Below is a small trained network, with its code and all its weights. Each question gives an input and a class and asks what happens when units are switched off, that is, made to give their printed mean instead of their output.

import numpy as np


def w(rows, s, z=0):
    codes = np.array(rows[::2]) - 128.0
    scale = np.full(codes.shape[1], s)
    scale[-1] = z or s
    return codes * scale


def norm(h):
    return h / np.sqrt((h * h).mean(-1, keepdims=True) + 1e-5)


def f(y):
    return y / 2 * (1 + np.tanh(0.7978845608 * (y + 0.044715 * y**3)))


def log_softmax(a):
    a = a - a.max(-1, keepdims=True)
    return a - np.log(np.exp(a).sum(-1, keepdims=True))


def net(x, mask):
    res = np.array(x, float).reshape(1, 5) / 4 @ E
    u = 0
    for l in range(2):
        y = f(norm(res) @ A[l][:, :-1].T + A[l][:, -1])
        res = res + np.where(mask[u : u + 6], y, B[l][:, -1]) @ B[l][:, :-1]
        u += 6
    return log_softmax(norm(res)[-1] @ U[:, :-1].T + U[:, -1])


A, B = {}, {}
E = w([
[69,145,135,168,37,122,174,113],'x0',
[151,159,88,130,116,160,103,65],'x1',
[104,144,144,94,95,83,84,117],'x2',
[106,44,143,90,61,253,69,159],'x3',
[144,101,174,180,158,126,75,106],'x4',
],0.0074)
A[0] = w([
[231,123,122,144,151,205,223,161,64],'0.n1',
[140,141,150,2,83,55,65,107,4],'0.n2',
[182,183,50,109,105,168,89,64,39],'0.n3',
[178,128,75,57,178,111,76,182,61],'0.n4',
[117,160,99,17,118,143,203,147,62],'0.n5',
[114,113,166,94,150,103,161,244,8],'0.n6',
],0.0091,0.0036)
B[0] = w([
[37,133,173,78,154,137,136,71,255],'0.n1',
[31,131,160,79,179,164,161,64,198],'0.n2',
[108,163,201,163,126,147,85,248,239],'0.n3',
[226,91,219,175,99,220,189,72,231],'0.n4',
[142,76,73,231,120,73,37,91,239],'0.n5',
[112,196,168,162,122,172,96,212,197],'0.n6',
],0.012,0.0027)
A[1] = w([
[130,169,158,128,115,132,94,230,116],'1.n1',
[81,125,147,176,2,104,178,109,4],'1.n2',
[126,60,127,38,62,183,127,190,135],'1.n3',
[188,52,164,182,120,108,83,115,241],'1.n4',
[31,41,177,198,175,113,73,85,112],'1.n5',
[118,17,99,85,97,182,56,139,125],'1.n6',
],0.0097,0.0034)
B[1] = w([
[208,192,91,131,118,142,91,159,178],'1.n1',
[160,41,202,126,124,240,121,111,201],'1.n2',
[159,172,180,164,172,69,146,79,212],'1.n3',
[97,56,67,133,12,114,101,125,218],'1.n4',
[74,164,61,86,160,159,92,151,253],'1.n5',
[148,165,97,141,164,29,196,115,230],'1.n6',
],0.011,0.0074)
U = w([
[170,31,214,137,105,175,156,71,237],'0',
[170,160,144,164,161,6,170,64,162],'1',
[14,164,151,56,206,182,140,72,141],'2',
[75,81,22,166,100,99,50,120,142],'3',
[155,207,174,165,117,158,76,193,156],'4',
[132,124,99,71,105,161,127,122,128],'5',
[150,110,96,32,110,119,197,167,12],'6',
[153,100,82,36,118,125,203,171,2],'7',
],0.014,0.0063)

Each question gives the input, the list of numbers given to net, and the class t.
The units are the neurons (one row each of A and B). Each row of codes is followed by its name. A weight is (code - 128) times the scale printed after its matrix; where a second scale follows, it is the last column's (A, B and U).
mask holds one flag per neuron, layer by layer. A switched-off neuron (its flag False) gives its mean, the last column of its row in B, instead of its output. The means were averaged over made-up inputs and are rounded, as every weight is.
A unit's drop is (log p(t) with every unit on - log p(t) with that unit switched off) / (log p(t) with every unit on - log p(t) with every unit switched off).
The circuit of an input: a set's keep is (log p(t) with only the set's units on - log p(t) with every unit switched off) / (log p(t) with every unit on - log p(t) with every unit switched off). Starting from all 12 units, units are removed one at a time, each time the one whose removal leaves the highest keep (on an exact tie, the one counted first), for as long as the keep stays at least 0.8.
circuit, biggest first: the units of the circuit, biggest drop first
most important unit: the unit with the biggest drop
top k neurons: the k neurons with the biggest drops, biggest first
top k neurons in layer l: the k neurons of layer l with the biggest drops, biggest first
input [4,-3,1,7,-1], class 1: circuit, biggest first -> 1.n6; 1.n3
input [6,8,5,-7,1], class 4: top 4 neurons -> 0.n3; 1.n6; 0.n4; 1.n3
input [-6,-3,5,1,5], class 0: top 3 neurons in layer 0 -> 0.n4; 0.n5; 0.n1
input [-5,-6,-8,-6,-4], class 2: circuit, biggest first -> 0.n1
input [5,4,-6,6,-2], class 1: circuit, biggest first -> 1.n6; 1.n3
input [3,7,-7,-2,-4], class 2: top 2 neurons in layer 1 -> 1.n4; 1.n5
input [-2,-2,-7,-3,-8], class 3: top 2 neurons -> 0.n5; 0.n2
input [-4,-4,8,-4,6], class 2: top 2 neurons -> 0.n2; 0.n5
input [-5,-3,-8,8,7], class 1: circuit, biggest first -> 1.n6; 1.n2
input [7,-5,1,-4,8], class 3: top 3 neurons in layer 0 -> 0.n4; 0.n1; 0.n2
input [-5,-2,7,1,6], class 2: top 2 neurons -> 0.n2; 1.n5
input [5,-8,-6,8,-8], class 1: top 4 neurons -> 1.n6; 1.n3; 0.n3; 0.n4
input [2,-8,1,5,-8], class 3: top 2 neurons in layer 0 -> 0.n5; 0.n3
input [-1,-8,-5,7,2], class 4: top 3 neurons -> 0.n6; 1.n1; 0.n5
input [-6,-4,3,-4,2], class 0: circuit, biggest first -> 0.n4
input [-8,-8,5,1,-6], class 0: top 2 neurons -> 0.n4; 0.n3
input [3,8,-8,1,-5], class 2: top 2 neurons in layer 0 -> 0.n1; 0.n6
input [-2,-7,6,-4,1], class 4: top 3 neurons -> 0.n6; 0.n1; 1.n1
input [-6,7,0,4,2], class 4: top 4 neurons -> 0.n3; 1.n2; 1.n1; 0.n5
input [-4,-2,-1,-5,8], class 3: circuit, biggest first -> 1.n4
input [0,-1,-7,-1,-6], class 2: top 2 neurons -> 0.n1; 1.n4
input [6,-8,8,2,2], class 2: top 3 neurons -> 0.n2; 0.n3; 0.n4
input [7,-2,-2,-6,8], class 3: top 3 neurons in layer 0 -> 0.n4; 0.n1; 0.n6
input [7,-3,1,-7,-4], class 0: top 4 neurons -> 1.n2; 1.n6; 1.n3; 1.n5
input [5,2,-1,2,-7], class 3: top 2 neurons -> 0.n5; 0.n4
input [-5,7,-6,4,-2], class 4: top 2 neurons in layer 1 -> 1.n2; 1.n1
input [-5,-7,8,-2,2], class 2: most important unit -> 0.n2
input [-2,6,2,3,-4], class 4: top 2 neurons -> 0.n3; 1.n1
input [-2,-4,-6,7,-6], class 1: top 2 neurons -> 1.n6; 1.n3
input [0,6,3,-3,-6], class 3: top 2 neurons in layer 0 -> 0.n5; 0.n6
